Here is a tiny trained network, its code and every weight. The questions are about switching its units off for an input and a class, where a switched-off unit gives its printed mean instead of its output.

import numpy as np


def w(rows, s, z=0):
    codes = np.array(rows[::2]) - 128.0
    scale = np.full(codes.shape[1], s)
    scale[-1] = z or s
    return codes * scale


def f(y):
    return y / 2 * (1 + np.tanh(0.7978845608 * (y + 0.044715 * y**3)))


def log_softmax(a):
    a = a - a.max(-1, keepdims=True)
    return a - np.log(np.exp(a).sum(-1, keepdims=True))


def net(x, mask):
    res = np.array(x, float).reshape(1, 6) / 4 @ E
    y = f(res @ A[0][:, :-1].T + A[0][:, -1])
    res = res + np.where(mask, y, B[0][:, -1]) @ B[0][:, :-1]
    return log_softmax(res[-1] @ U[:, :-1].T + U[:, -1])


A, B = {}, {}
E = w([
[242,136,245,138],'x0',
[161,64,111,11],'x1',
[99,3,161,186],'x2',
[19,145,247,81],'x3',
[128,130,129,128],'x4',
[128,125,128,130],'x5',
],0.0066)
A[0] = w([
[203,155,221,115,100],'n0',
[61,150,189,77,60],'n1',
[38,201,23,138,139],'n2',
[137,224,64,22,133],'n3',
[134,254,130,166,169],'n4',
[40,211,191,58,107],'n5',
[183,141,183,149,68],'n6',
[188,140,70,197,69],'n7',
[38,125,61,97,125],'n8',
[193,121,71,148,51],'n9',
[125,214,119,105,208],'n10',
[116,23,147,203,188],'n11',
[106,30,163,165,124],'n12',
[109,20,138,156,182],'n13',
[96,145,196,109,46],'n14',
[92,45,116,159,46],'n15',
[64,151,196,109,45],'n16',
[74,25,129,243,194],'n17',
[174,122,80,145,192],'n18',
[195,137,167,146,56],'n19',
[65,160,192,85,52],'n20',
[215,109,188,118,82],'n21',
[177,126,162,142,56],'n22',
[79,139,178,85,122],'n23',
[71,141,117,152,170],'n24',
[191,164,71,149,87],'n25',
[115,194,145,247,212],'n26',
[86,193,150,244,138],'n27',
[73,158,83,207,145],'n28',
[185,149,207,149,82],'n29',
[191,177,95,129,3],'n30',
[180,107,73,129,59],'n31',
[171,143,83,189,157],'n32',
[183,108,182,137,98],'n33',
[180,191,75,32,162],'n34',
[66,107,76,116,62],'n35',
[146,71,121,12,193],'n36',
[175,147,172,204,138],'n37',
[192,107,62,104,137],'n38',
],0.0089,0.0026)
B[0] = w([
[38,178,65,105,206],'n0',
[129,95,105,255,184],'n1',
[115,160,87,115,231],'n2',
[178,167,136,127,224],'n3',
[215,159,166,63,198],'n4',
[167,91,147,214,217],'n5',
[56,159,48,115,163],'n6',
[103,43,129,198,187],'n7',
[56,209,90,114,199],'n8',
[101,85,126,203,171],'n9',
[218,179,165,124,182],'n10',
[217,200,127,115,236],'n11',
[208,193,136,146,209],'n12',
[232,184,130,116,218],'n13',
[96,91,81,204,162],'n14',
[169,211,90,137,167],'n15',
[124,102,117,231,178],'n16',
[185,194,147,88,254],'n17',
[73,34,168,179,182],'n18',
[62,146,57,144,158],'n19',
[140,108,130,224,180],'n20',
[34,175,60,121,190],'n21',
[32,205,110,163,144],'n22',
[148,13,157,241,175],'n23',
[80,106,122,122,160],'n24',
[139,112,170,197,179],'n25',
[107,66,197,13,223],'n26',
[108,5,226,37,209],'n27',
[83,130,105,67,186],'n28',
[47,163,46,109,186],'n29',
[177,122,86,194,153],'n30',
[107,59,129,193,162],'n31',
[86,61,178,181,184],'n32',
[80,232,41,92,172],'n33',
[174,144,180,120,215],'n34',
[63,197,40,122,161],'n35',
[101,14,198,10,219],'n36',
[51,161,122,74,188],'n37',
[99,46,162,167,193],'n38',
],0.0054,0.0062)
U = w([
[97,75,131,254,89],'0',
[22,197,15,96,81],'1',
[125,131,144,103,254],'2',
[100,74,187,32,116],'3',
[221,212,140,135,58],'4',
],0.0099,0.0069)

Each question gives the input, the list of numbers given to net, and the class t.
The units are the neurons (one row each of A and B). Each row of codes is followed by its name. A weight is (code - 128) times the scale printed after its matrix; where a second scale follows, it is the last column's (A, B and U).
mask holds one flag per neuron, in row order. A switched-off neuron (its flag False) gives its mean, the last column of its row in B, instead of its output. The means were averaged over made-up inputs and are rounded, as every weight is.
A unit's drop is (log p(t) with every unit on - log p(t) with that unit switched off) / (log p(t) with every unit on - log p(t) with every unit switched off).
The circuit of an input: a set's keep is (log p(t) with only the set's units on - log p(t) with every unit switched off) / (log p(t) with every unit on - log p(t) with every unit switched off). Starting from the 12 units with the biggest drops (on a tie, the unit counted first), units are removed one at a time, each time the one whose removal leaves the highest keep (on an exact tie, the one counted first), for as long as the keep stays at least 0.8.
units of the circuit, in order: the units of the circuit, biggest drop first
most important unit: the unit with the biggest drop
top k neurons: the k neurons with the biggest drops, biggest first
input [-3,-6,2,5,-3,-4], class 3: most important unit : n27
input [-4,2,7,7,-5,3], class 0: units of the circuit, in order : n23, n1
input [6,6,-4,2,-2,-4], class 1: units of the circuit, in order : n0, n21, n29
input [1,-8,-4,2,-7,1], class 3: units of the circuit, in order : n27, n26
input [-5,-2,6,-5,1,-1], class 4: units of the circuit, in order : n17, n11
input [0,-3,8,-6,1,1], class 4: top 3 neurons : n17, n11, n13
input [-1,-6,-3,4,8,-5], class 3: units of the circuit, in order : n27, n26
input [2,-5,-4,-3,-4,2], class 3: top 2 neurons : n26, n27
input [0,5,7,-4,4,-2], class 4: units of the circuit, in order : n13, n11, n12
input [6,-1,-6,4,-6,-5], class 1: units of the circuit, in order : n0, n29
input [-7,-3,-8,0,-4,-1], class 4: top 3 neurons : n10, n4, n3
input [7,6,-5,2,6,-7], class 1: units of the circuit, in order : n0, n21, n29
input [5,0,7,-5,-2,-6], class 4: units of the circuit, in order : n11, n13
input [-2,1,-3,3,-5,0], class 0: most important unit : n17
input [3,-6,-3,-5,2,1], class 3: top 3 neurons : n26, n27, n4
input [8,8,-5,-5,6,-6], class 1: top 2 neurons : n21, n0
input [0,-7,8,4,-4,-4], class 4: units of the circuit, in order : n11, n17
input [-5,-7,-7,-3,-5,3], class 3: top 2 neurons : n27, n26
input [-7,7,7,7,-4,8], class 2: top 2 neurons : n36, n13
input [-1,-8,-1,6,4,7], class 3: units of the circuit, in order : n27
input [-5,-5,7,-1,-4,1], class 4: top 2 neurons : n17, n11
input [0,-7,0,-6,3,-5], class 3: top 2 neurons : n26, n27
